Below are the code and all the weights of a small trained network. Each question names an input and a target symbol and asks about switching units off, where a switched-off unit gives its printed mean instead of its output.

import numpy as np


def w(rows, s, z=0):
    codes = np.array(rows[::2]) - 128.0
    scale = np.full(codes.shape[1], s)
    scale[-1] = z or s
    return codes * scale


def f(y):
    return np.maximum(y, 0)


def softmax(a):
    e = np.exp(a - a.max(-1, keepdims=True))
    return e / e.sum(-1, keepdims=True)


def log_softmax(a):
    a = a - a.max(-1, keepdims=True)
    return a - np.log(np.exp(a).sum(-1, keepdims=True))


def net(x, mask):
    ids = ['ΓΔΣΦβεηθμξτψω'.index(c) for c in x.split()]
    T = len(ids)
    res = E[ids] + P[:T]
    q, k, v = (res @ M[0].T for M in (Q, K, V))
    z = softmax(np.where(np.tri(T) > 0, q @ k.T / 3**0.5, -1e9)) @ v
    res = res + np.where(mask[0], z, O[0][:, -1]) @ O[0][:, :-1]
    y = f(res @ A[0][:, :-1].T + A[0][:, -1])
    res = res + np.where(mask[1:9], y, B[0][:, -1]) @ B[0][:, :-1]
    return log_softmax(res[-1] @ U[:, :-1].T + U[:, -1])


Q, K, V, O, A, B = {}, {}, {}, {}, {}, {}
E = w([
[43,215,191],'Γ',
[114,216,188],'Δ',
[92,142,156],'Σ',
[102,162,156],'Φ',
[82,167,167],'β',
[169,157,147],'ε',
[175,156,148],'η',
[122,153,151],'θ',
[104,163,164],'μ',
[7,131,148],'ξ',
[184,131,112],'τ',
[137,153,142],'ψ',
[117,152,146],'ω',
],0.012)
P = w([
[32,121,118],'0',
[202,60,223],'1',
[143,156,131],'2',
[114,199,72],'3',
[144,44,185],'4',
[147,162,142],'5',
[113,201,74],'6',
[132,25,165],'7',
[147,160,143],'8',
[130,203,75],'9',
[119,7,146],'10',
[150,153,138],'11',
[120,199,75],'12',
],0.017)
Q[0] = w([
[27,133,213],'head 1',
[176,40,94],'head 1',
[109,104,250],'head 1',
],0.012)
K[0] = w([
[71,137,143],'head 1',
[246,80,247],'head 1',
[34,33,197],'head 1',
],0.012)
V[0] = w([
[138,255,227],'head 1',
[96,125,33],'head 1',
[55,104,142],'head 1',
],0.0088)
O[0] = w([
[101,249,210,188],'head 1',
[51,101,26,158],'head 1',
[251,89,153,254],'head 1',
],0.011,0.007)
A[0] = w([
[165,98,87,92],'neuron 1',
[33,11,122,4],'neuron 2',
[185,115,49,125],'neuron 3',
[95,207,77,27],'neuron 4',
[92,161,93,206],'neuron 5',
[133,150,51,146],'neuron 6',
[71,137,73,14],'neuron 7',
[142,237,22,132],'neuron 8',
],0.012,0.0033)
B[0] = w([
[165,92,118,151],'neuron 1',
[20,129,59,172],'neuron 2',
[240,107,112,146],'neuron 3',
[124,62,96,223],'neuron 4',
[211,88,147,198],'neuron 5',
[18,177,178,161],'neuron 6',
[237,254,204,162],'neuron 7',
[88,47,126,254],'neuron 8',
],0.0065,0.0097)
U = w([
[35,185,146,96],'Γ',
[130,211,128,146],'Δ',
[82,39,157,159],'Σ',
[118,129,127,104],'Φ',
[133,127,136,96],'β',
[211,65,112,255],'ε',
[128,141,106,82],'η',
[129,152,78,85],'θ',
[184,49,195,54],'μ',
[3,133,100,135],'ξ',
[105,143,70,135],'τ',
[97,145,99,73],'ψ',
[138,130,83,89],'ω',
],0.013,0.0067)

Each question gives the input, a string of symbols that net reads in full, and the target symbol t.
The units are the heads (3 rows each of Q, K, V and O) and the neurons (one row each of A and B). Each row of codes is followed by its name. A weight is (code - 128) times the scale printed after its matrix; where a second scale follows, it is the last column's (O, A, B and U).
mask holds one flag per unit, heads first, then neurons. A switched-off unit (its flag False) gives its mean, the last column of its rows in O or B, instead of its output. The means were averaged over made-up inputs and are rounded, as every weight is.
A unit's drop is (log p(t) with every unit on - log p(t) with that unit switched off) / (log p(t) with every unit on - log p(t) with every unit switched off).
The circuit of an input: a set's keep is (log p(t) with only the set's units on - log p(t) with every unit switched off) / (log p(t) with every unit on - log p(t) with every unit switched off). Starting from all 9 units, units are removed one at a time, each time the one whose removal leaves the highest keep (on an exact tie, the one counted first), for as long as the keep stays at least 0.8.
circuit, biggest first: the units of the circuit, biggest drop first
top k neurons: the k neurons with the biggest drops, biggest first
drop when u is switched off: that unit's drop, to one decimal
input Γ Δ Δ, target Δ: circuit, biggest first : head 1; neuron 4
input ξ η ψ τ Σ ω Γ ξ ξ Φ, target ξ: top 3 neurons : neuron 8; neuron 4; neuron 6
input Γ ω β, target Δ: circuit, biggest first : head 1; neuron 8
input Γ τ Γ ξ μ θ, target Δ: top neuron : neuron 4
input Γ ξ Γ Σ ξ ξ μ ψ μ, target Δ: top 3 neurons : neuron 8; neuron 4; neuron 5
input Δ ξ ξ Σ ξ Σ Δ, target ξ: circuit, biggest first : neuron 8; head 1
input Σ μ ξ τ ξ Γ η, target ξ: top 3 neurons : neuron 8; neuron 6; neuron 4
input Σ ξ Γ Δ ξ Γ θ, target ξ: circuit, biggest first : head 1; neuron 8
input ξ Γ ε ξ Γ, target ε: top 2 neurons : neuron 8; neuron 6
input τ ω Σ τ μ ω ξ ξ μ ψ ξ τ Γ, target ξ: top 4 neurons : neuron 8; neuron 4; neuron 6; neuron 3
input Γ ξ ω, target Δ: drop when head 1 is switched off : 0.5
input η Γ Σ Γ Γ Φ ξ ξ ξ ψ, target ξ: drop when head 1 is switched off : 0.8
input ξ ξ ξ τ ξ ξ ε, target ξ: drop when neuron 4 is switched off : 0.1
input ξ ξ μ ξ ξ Φ ξ ξ ξ, target ε: drop when head 1 is switched off : 1.2
input Γ ξ τ τ, target ξ: top neuron : neuron 6
